Small tables with named rows and columns. After each table, cells are looked up by row and column.

pim =
|  | govefo | pul | natola | vuvu | zomelo | baf | logubim | bok |
|---|---|---|---|---|---|---|---|---|
| sufigo | 219 | 143 | 61 | 107 | 172 | 89 | 12 | 181 |
| bimonup | 164 | 153 | 110 | 109 | 172 | 95 | 62 | 162 |
| fode | 201 | 140 | 48 | 127 | 160 | 63 | 6 | 175 |
| zupa | 208 | 149 | 67 | 97 | 180 | 76 | 3 | 181 |
| dafala | 172 | 153 | 116 | 104 | 174 | 110 | 70 | 164 |
| sude | 27 | 149 | 177 | 184 | 125 | 81 | 181 | 104 |
| vubinu | 196 | 176 | 193 | 32 | 217 | 195 | 118 | 175 |
| nalev | 160 | 139 | 87 | 149 | 144 | 87 | 70 | 155 |
| pibota | 67 | 133 | 139 | 213 | 103 | 95 | 175 | 112 |
| levek | 162 | 163 | 155 | 82 | 188 | 137 | 99 | 161 |
| vovezin | 156 | 157 | 117 | 100 | 179 | 89 | 58 | 162 |
| kon | 226 | 156 | 94 | 69 | 196 | 117 | 24 | 187 |

What is the bok of vubinu in pim? 175
What is the zomelo of vubinu in pim? 217
What is the zomelo of kon in pim? 196
What is the bok of levek in pim? 161
What is the logubim of fode in pim? 6
What is the baf of vubinu in pim? 195
What is the bok of bimonup in pim? 162
What is the pul of vubinu in pim? 176
What is the govefo of bimonup in pim? 164
What is the natola of levek in pim? 155
What is the govefo of dafala in pim? 172
What is the pul of fode in pim? 140
What is the bok of nalev in pim? 155
What is the zomelo of vovezin in pim? 179
What is the pul of zupa in pim? 149
What is the natola of vovezin in pim? 117
What is the logubim of sufigo in pim? 12
Which row has the largest baf? vubinu

bogonoz =
|  | fonik | navokep | fos | fodu | vap | zek | gito |
|---|---|---|---|---|---|---|---|
| sal | 7.346 | 2.148 | 3.111 | 6.638 | 8.857 | 4.798 | 4.859 |
| dem | 7.167 | 3.978 | 2.965 | 6.288 | 1.069 | 6.420 | 5.354 |
| riz | 3.709 | 2.971 | 5.153 | 6.028 | 2.330 | 4.074 | 3.117 |
| tov | 6.909 | 6.474 | 6.103 | 9.351 | 7.574 | 3.837 | 7.633 |
| lidogak | 1.943 | 7.408 | 5.650 | 6.209 | 2.981 | 8.866 | 5.136 |
| tuselo | 6.324 | 4.175 | 8.093 | 2.090 | 6.082 | 7.991 | 2.892 |
| nagu | 5.560 | 5.446 | 9.542 | 3.144 | 7.874 | 4.717 | 6.994 |
| patulu | 1.552 | 7.124 | 3.162 | 2.854 | 4.505 | 5.030 | 6.599 |
| gepus | 5.602 | 6.924 | 5.810 | 8.842 | 7.407 | 4.242 | 6.786 |

patulu, fos: 3.162
tuselo, fodu: 2.090
tov, gito: 7.633
dem, fodu: 6.288
lidogak, fos: 5.650
patulu, zek: 5.030
nagu, fos: 9.542
sal, fodu: 6.638
tuselo, vap: 6.082
dem, fos: 2.965
sal, navokep: 2.148
Which row has the largest vap? sal

ronok
fields: matapup, bika, foz, dodomov, pemuti, suv
tozilut: [-0.5, -0.3, 0.4, 0.6, 0.0, 0.2]
sumupip: [-0.5, -0.3, 0.5, 0.5, 0.0, 0.0]
popi: [-0.4, -0.2, 0.5, 0.4, 0.0, -0.1]
keb: [-0.5, -0.3, 0.4, 0.6, 0.0, 0.1]
dud: [-0.5, -0.2, 0.4, 0.6, 0.0, 0.2]
zub: [-0.5, -0.2, 0.4, 0.6, 0.0, 0.2]
fimuru: [-0.5, -0.3, 0.5, 0.5, 0.0, 0.0]
gogav: [-0.4, -0.3, 0.5, 0.4, 0.0, -0.1]
niz: [-0.5, -0.3, 0.5, 0.5, 0.0, 0.0]
bim: [-0.5, -0.3, 0.5, 0.6, 0.0, 0.1]
tos: [-0.4, -0.2, 0.5, 0.4, 0.0, -0.1]

What is the bika of tozilut in ronok? -0.3
What is the dodomov of keb in ronok? 0.6
What is the suv of zub in ronok? 0.2
What is the suv of niz in ronok? 0.0
What is the dodomov of tos in ronok? 0.4
What is the bika of zub in ronok? -0.2
What is the pemuti of gogav in ronok? 0.0
What is the pemuti of niz in ronok? 0.0
What is the dodomov of fimuru in ronok? 0.5
What is the pemuti of bim in ronok? 0.0

Table mefulo
       bunoles  sasido
ruvo       219     154
fize        28     209
mebep       41      10

What is the bunoles of ruvo in mefulo?
219
What is the bunoles of fize in mefulo?
28
What is the sasido of fize in mefulo?
209
What is the sasido of mebep in mefulo?
10
What is the bunoles of mebep in mefulo?
41
What is the sasido of ruvo in mefulo?
154

lil =
fields: fel, vigovaf, nosuvo
dimas: [-92.703, -61.418, -56.923]
zunire: [56.899, -12.970, -45.633]
losidin: [63.221, -11.948, -45.661]
zopuvol: [94.342, -0.283, -43.323]

nosuvo of losidin is -45.661
vigovaf of losidin is -11.948
fel of dimas is -92.703
fel of zunire is 56.899
nosuvo of dimas is -56.923
vigovaf of dimas is -61.418
fel of zopuvol is 94.342
nosuvo of zunire is -45.633
vigovaf of zopuvol is -0.283
nosuvo of zopuvol is -43.323
fel of losidin is 63.221
vigovaf of zunire is -12.970

Table godedop
fields: mav, boluvab, sol
mari: [-19, -43, 34]
gogof: [99, -32, -90]
dad: [46, -17, -39]
meb: [50, -62, -93]
suge: [-80, -41, -53]
rur: [-100, -28, 68]
zulun: [10, -85, 75]
patezan: [-12, 0, -27]
sesidev: [65, -28, 80]
tatagi: [-90, -70, 17]
dalo: [-66, 4, 1]
voz: [-67, -73, -60]

suge, sol -> -53
dalo, sol -> 1
gogof, boluvab -> -32
tatagi, sol -> 17
sesidev, sol -> 80
patezan, mav -> -12
meb, sol -> -93
rur, boluvab -> -28
zulun, mav -> 10
suge, mav -> -80
voz, sol -> -60
suge, boluvab -> -41
dad, mav -> 46
meb, mav -> 50
zulun, sol -> 75
dad, sol -> -39
zulun, boluvab -> -85
Which row has the largest sol? sesidev

